Below is a small trained network, with its code and all its weights. Each question gives an input and a target symbol and asks what happens when units are switched off, that is, made to give their printed mean instead of their output.

import numpy as np


def w(rows, s, z=0):
    codes = np.array(rows[::2]) - 128.0
    scale = np.full(codes.shape[1], s)
    scale[-1] = z or s
    return codes * scale


def norm(h):
    return h / np.sqrt((h * h).mean(-1, keepdims=True) + 1e-5)


def f(y):
    return np.maximum(y, 0)


def softmax(a):
    e = np.exp(a - a.max(-1, keepdims=True))
    return e / e.sum(-1, keepdims=True)


def log_softmax(a):
    a = a - a.max(-1, keepdims=True)
    return a - np.log(np.exp(a).sum(-1, keepdims=True))


def net(x, mask):
    ids = ['γδεθμτφω'.index(c) for c in x.split()]
    T = len(ids)
    res = E[ids] + P[:T]
    r = norm(res)
    for j in range(2):
        rows = slice(4 * j, 4 * j + 4)
        q, k, v = (r @ M[0][rows].T for M in (Q, K, V))
        z = softmax(np.where(np.tri(T) > 0, q @ k.T / 4**0.5, -1e9)) @ v
        o = O[0][rows]
        res = res + np.where(mask[j], z, o[:, -1]) @ o[:, :-1]
    y = f(norm(res) @ A[0][:, :-1].T + A[0][:, -1])
    res = res + np.where(mask[2:6], y, B[0][:, -1]) @ B[0][:, :-1]
    return log_softmax(norm(res)[-1] @ U[:, :-1].T + U[:, -1])


Q, K, V, O, A, B = {}, {}, {}, {}, {}, {}
E = w([
[31,94,90,70,158,110],'γ',
[75,172,88,96,163,139],'δ',
[176,181,161,65,122,129],'ε',
[132,87,218,106,149,156],'θ',
[186,138,193,108,192,177],'μ',
[91,114,187,188,167,188],'τ',
[220,89,38,119,196,151],'φ',
[144,114,88,179,5,93],'ω',
],0.02)
P = w([
[135,176,153,55,63,244],'0',
[126,181,131,88,104,218],'1',
[107,179,111,108,106,195],'2',
[111,143,154,103,121,172],'3',
[116,128,164,109,119,151],'4',
[110,135,166,110,130,131],'5',
[106,140,159,128,143,119],'6',
[113,137,170,134,141,106],'7',
[114,118,170,147,150,96],'8',
[115,116,177,130,153,75],'9',
[126,121,185,149,173,68],'10',
[125,144,162,162,169,67],'11',
[137,119,183,174,181,58],'12',
],0.011)
Q[0] = w([
[114,95,225,96,175,90],'h1',
[148,91,120,186,163,76],'h1',
[153,71,177,170,254,209],'h1',
[110,96,128,143,34,176],'h1',
[154,119,39,140,75,58],'h2',
[84,164,221,178,218,106],'h2',
[121,143,121,142,99,137],'h2',
[117,192,46,91,29,117],'h2',
],0.016)
K[0] = w([
[88,186,178,159,177,48],'h1',
[162,107,84,122,162,79],'h1',
[197,112,120,248,152,67],'h1',
[151,162,77,128,114,183],'h1',
[103,147,139,103,125,198],'h2',
[155,89,162,112,158,32],'h2',
[122,138,105,94,127,124],'h2',
[141,94,126,23,64,229],'h2',
],0.016)
V[0] = w([
[94,163,174,98,34,70],'h1',
[185,144,133,107,116,154],'h1',
[75,254,169,178,106,125],'h1',
[74,156,77,122,102,149],'h1',
[94,78,95,68,182,147],'h2',
[49,141,233,98,75,127],'h2',
[84,116,102,202,130,137],'h2',
[164,76,91,126,41,98],'h2',
],0.014)
O[0] = w([
[23,85,140,243,118,156,35],'h1',
[113,36,108,125,161,91,156],'h1',
[5,176,163,151,174,99,172],'h1',
[190,191,194,189,158,110,126],'h1',
[155,101,186,124,50,121,142],'h2',
[254,161,80,130,181,44,254],'h2',
[172,183,167,114,134,216,81],'h2',
[119,108,35,186,121,227,42],'h2',
],0.0099,0.0053)
A[0] = w([
[132,158,113,84,100,111,128],'n1',
[153,127,84,220,2,86,107],'n2',
[155,83,144,190,87,103,146],'n3',
[117,119,112,135,128,103,249],'n4',
],0.029,0.0019)
B[0] = w([
[93,118,60,154,99,178,242],'n1',
[204,254,120,116,2,206,254],'n2',
[140,140,171,220,115,120,208],'n3',
[132,91,138,175,102,152,190],'n4',
],0.021,0.0078)
U = w([
[61,196,48,74,139,96,4],'γ',
[76,81,220,70,119,201,150],'δ',
[112,118,115,207,254,251,151],'ε',
[109,215,177,91,236,28,200],'θ',
[159,47,163,226,185,50,168],'μ',
[104,107,95,136,132,91,68],'τ',
[212,15,47,46,150,125,233],'φ',
[165,221,116,193,44,140,140],'ω',
],0.0083,0.003)

Each question gives the input, a string of symbols that net reads in full, and the target symbol t.
The units are the heads (4 rows each of Q, K, V and O) and the neurons (one row each of A and B). Each row of codes is followed by its name. A weight is (code - 128) times the scale printed after its matrix; where a second scale follows, it is the last column's (O, A, B and U).
mask holds one flag per unit, heads first, then neurons. A switched-off unit (its flag False) gives its mean, the last column of its rows in O or B, instead of its output. The means were averaged over made-up inputs and are rounded, as every weight is.
A unit's drop is (log p(t) with every unit on - log p(t) with that unit switched off) / (log p(t) with every unit on - log p(t) with every unit switched off).
The circuit of an input: a set's keep is (log p(t) with only the set's units on - log p(t) with every unit switched off) / (log p(t) with every unit on - log p(t) with every unit switched off). Starting from all 6 units, units are removed one at a time, each time the one whose removal leaves the highest keep (on an exact tie, the one counted first), for as long as the keep stays at least 0.8.
circuit, biggest first: the units of the circuit, biggest drop first
most important unit: the unit with the biggest drop
top k neurons: the k neurons with the biggest drops, biggest first
heads that matter: for each layer, one digit per head in row order, 1 if its drop is at least 0.15 and else 0, layers parted by /
input δ τ δ, target θ: circuit, biggest first	[n2, h2]
input τ γ τ ω φ φ θ φ φ μ ε, target δ: circuit, biggest first	[h2, n2]
input ω ε τ τ ε, target γ: heads that matter	10
input μ μ φ ω μ ε ε δ γ, target μ: top 2 neurons	[n2, n4]
input θ φ δ, target φ: circuit, biggest first	[n2, h2, h1]
input ω φ ε, target ε: circuit, biggest first	[h2, n2]
input δ ω ε, target θ: circuit, biggest first	[h1, n2, n3]
input φ ε τ ε τ ω ω ω ε γ θ, target μ: heads that matter	10
input μ ω φ δ, target ε: heads that matter	00
input φ ω μ γ, target δ: heads that matter	01
input μ φ φ φ γ, target δ: circuit, biggest first	[h2]
input ω δ δ γ, target θ: circuit, biggest first	[h1, n2]
input φ τ τ γ θ θ γ, target φ: heads that matter	01
input φ δ φ τ δ, target δ: top neuron	[n2]
input ε τ δ, target μ: heads that matter	11
input ω δ τ τ μ θ, target θ: circuit, biggest first	[n2, h1]
input ε θ τ μ θ, target θ: circuit, biggest first	[h1, n2]
input φ γ μ τ ω τ μ ε δ τ γ γ, target γ: circuit, biggest first	[n2, n3, h1]
input δ ω δ, target θ: circuit, biggest first	[h1, n2, n1]
input θ μ τ φ ε ω γ, target μ: most important unit	n2
input μ τ μ, target θ: circuit, biggest first	[n2, h2]
input μ ε ε ε, target μ: circuit, biggest first	[h1, n2]
input θ ω ω ε μ θ, target φ: circuit, biggest first	[h1, n3, n2]
input τ μ ε μ, target φ: top 2 neurons	[n2, n1]
input φ ε ω ω ω δ μ ε φ φ δ ω γ, target θ: top 3 neurons	[n2, n1, n4]
input δ γ ε, target θ: top 3 neurons	[n2, n3, n4]
input ω ω δ, target ε: most important unit	h2
